Here is a tiny trained network, its code and every weight. The questions are about switching its units off for an input and a target symbol, where a switched-off unit gives its printed mean instead of its output.

import numpy as np


def w(rows, s, z=0):
    codes = np.array(rows[::2]) - 128.0
    scale = np.full(codes.shape[1], s)
    scale[-1] = z or s
    return codes * scale


def norm(h):
    return h / np.sqrt((h * h).mean(-1, keepdims=True) + 1e-5)


def f(y):
    return np.maximum(y, 0)


def softmax(a):
    e = np.exp(a - a.max(-1, keepdims=True))
    return e / e.sum(-1, keepdims=True)


def log_softmax(a):
    a = a - a.max(-1, keepdims=True)
    return a - np.log(np.exp(a).sum(-1, keepdims=True))


def net(x, mask):
    ids = ['βζηλξστω'.index(c) for c in x.split()]
    T = len(ids)
    res = E[ids] + P[:T]
    r = norm(res)
    for j in range(2):
        rows = slice(4 * j, 4 * j + 4)
        q, k, v = (r @ M[0][rows].T for M in (Q, K, V))
        z = softmax(np.where(np.tri(T) > 0, q @ k.T / 4**0.5, -1e9)) @ v
        o = O[0][rows]
        res = res + np.where(mask[j], z, o[:, -1]) @ o[:, :-1]
    y = f(norm(res) @ A[0][:, :-1].T + A[0][:, -1])
    res = res + np.where(mask[2:10], y, B[0][:, -1]) @ B[0][:, :-1]
    return log_softmax(norm(res)[-1] @ U[:, :-1].T + U[:, -1])


Q, K, V, O, A, B = {}, {}, {}, {}, {}, {}
E = w([
[123,255,161],'β',
[135,24,147],'ζ',
[178,170,103],'η',
[175,133,108],'λ',
[148,113,173],'ξ',
[151,142,107],'σ',
[47,99,213],'τ',
[123,88,82],'ω',
],0.019)
P = w([
[121,254,41],'0',
[29,115,152],'1',
[124,189,253],'2',
[132,178,38],'3',
[30,123,146],'4',
[201,105,231],'5',
[129,170,37],'6',
[31,126,144],'7',
[181,74,251],'8',
[128,166,37],'9',
],0.0082)
Q[0] = w([
[2,124,157],'head 1',
[88,208,243],'head 1',
[139,58,113],'head 1',
[237,94,57],'head 1',
[78,85,205],'head 2',
[167,24,170],'head 2',
[35,224,89],'head 2',
[171,119,41],'head 2',
],0.0087)
K[0] = w([
[9,140,153],'head 1',
[112,186,145],'head 1',
[152,130,137],'head 1',
[207,152,105],'head 1',
[106,126,191],'head 2',
[126,81,157],'head 2',
[128,128,56],'head 2',
[191,99,110],'head 2',
],0.012)
V[0] = w([
[116,124,16],'head 1',
[153,157,168],'head 1',
[162,138,85],'head 1',
[9,183,125],'head 1',
[119,77,189],'head 2',
[102,191,170],'head 2',
[117,180,106],'head 2',
[153,104,161],'head 2',
],0.011)
O[0] = w([
[193,203,61,99],'head 1',
[145,220,103,100],'head 1',
[168,145,114,91],'head 1',
[39,131,170,103],'head 1',
[249,92,65,251],'head 2',
[220,194,141,95],'head 2',
[253,7,18,49],'head 2',
[114,152,192,169],'head 2',
],0.004,0.0025)
A[0] = w([
[40,32,157,127],'neuron 1',
[53,146,192,155],'neuron 2',
[33,195,228,249],'neuron 3',
[19,118,96,1],'neuron 4',
[126,95,227,167],'neuron 5',
[207,193,225,22],'neuron 6',
[162,244,139,193],'neuron 7',
[133,70,113,181],'neuron 8',
],0.011,0.0044)
B[0] = w([
[75,159,125,254],'neuron 1',
[211,108,132,196],'neuron 2',
[197,112,60,235],'neuron 3',
[62,78,168,151],'neuron 4',
[196,160,85,221],'neuron 5',
[88,2,31,160],'neuron 6',
[110,168,207,200],'neuron 7',
[113,176,153,197],'neuron 8',
],0.0097,0.008)
U = w([
[207,102,63,101],'β',
[194,116,153,107],'ζ',
[157,78,222,133],'η',
[71,106,193,200],'λ',
[100,125,5,18],'ξ',
[13,144,111,60],'σ',
[93,148,169,255],'τ',
[102,151,88,139],'ω',
],0.02,0.0041)

Each question gives the input, a string of symbols that net reads in full, and the target symbol t.
The units are the heads (4 rows each of Q, K, V and O) and the neurons (one row each of A and B). Each row of codes is followed by its name. A weight is (code - 128) times the scale printed after its matrix; where a second scale follows, it is the last column's (O, A, B and U).
mask holds one flag per unit, heads first, then neurons. A switched-off unit (its flag False) gives its mean, the last column of its rows in O or B, instead of its output. The means were averaged over made-up inputs and are rounded, as every weight is.
A unit's drop is (log p(t) with every unit on - log p(t) with that unit switched off) / (log p(t) with every unit on - log p(t) with every unit switched off).
The circuit of an input: a set's keep is (log p(t) with only the set's units on - log p(t) with every unit switched off) / (log p(t) with every unit on - log p(t) with every unit switched off). Starting from all 10 units, units are removed one at a time, each time the one whose removal leaves the highest keep (on an exact tie, the one counted first), for as long as the keep stays at least 0.8.
units of the circuit, in order: the units of the circuit, biggest drop first
k most important neurons: the k neurons with the biggest drops, biggest first
heads that matter: for each layer, one digit per head in row order, 1 if its drop is at least 0.15 and else 0, layers parted by /
input ξ ζ ζ, target ζ: heads that matter	00
input ω τ τ λ λ ζ, target β: heads that matter	11
input ω ζ β ζ τ, target η: heads that matter	11
input ω η τ, target β: units of the circuit, in order	[neuron 3; neuron 5]
input τ τ ω ζ β, target ζ: units of the circuit, in order	[neuron 3; neuron 7; neuron 1]
input ζ ζ η ζ τ τ ω ω β, target β: units of the circuit, in order	[neuron 6]
input ω η η ω ζ λ τ, target β: heads that matter	00
input ζ σ ω ζ ω ζ ω ω ζ τ, target ξ: heads that matter	10
input λ λ η ξ ζ ζ η ω β ζ, target ξ: heads that matter	11
input ζ σ σ σ ζ β ζ ξ, target β: heads that matter	00
input β ζ ζ β τ ω β σ τ, target ζ: heads that matter	00
input β ω ζ, target β: units of the circuit, in order	[neuron 5; neuron 7]
input η ξ β, target β: units of the circuit, in order	[neuron 3; neuron 6]
input ζ ζ β τ λ, target ω: heads that matter	11
input ζ η ζ η ζ ζ ξ, target η: 4 most important neurons	[neuron 7; neuron 1; neuron 3; neuron 5]
input ζ ζ σ τ τ, target η: most important neuron	[neuron 2]
input ζ ζ η, target β: 2 most important neurons	[neuron 6; neuron 3]
input τ ζ ω σ ξ ζ ξ, target η: 3 most important neurons	[neuron 7; neuron 3; neuron 5]
input ζ ω η, target β: 3 most important neurons	[neuron 6; neuron 1; neuron 3]
input η η η η ω ξ ζ, target ξ: heads that matter	10
input ξ τ σ, target β: heads that matter	00
input τ ω ζ τ τ ζ ω ξ, target β: most important neuron	[neuron 3]
input ζ λ τ ω τ σ λ β, target ζ: 2 most important neurons	[neuron 3; neuron 2]
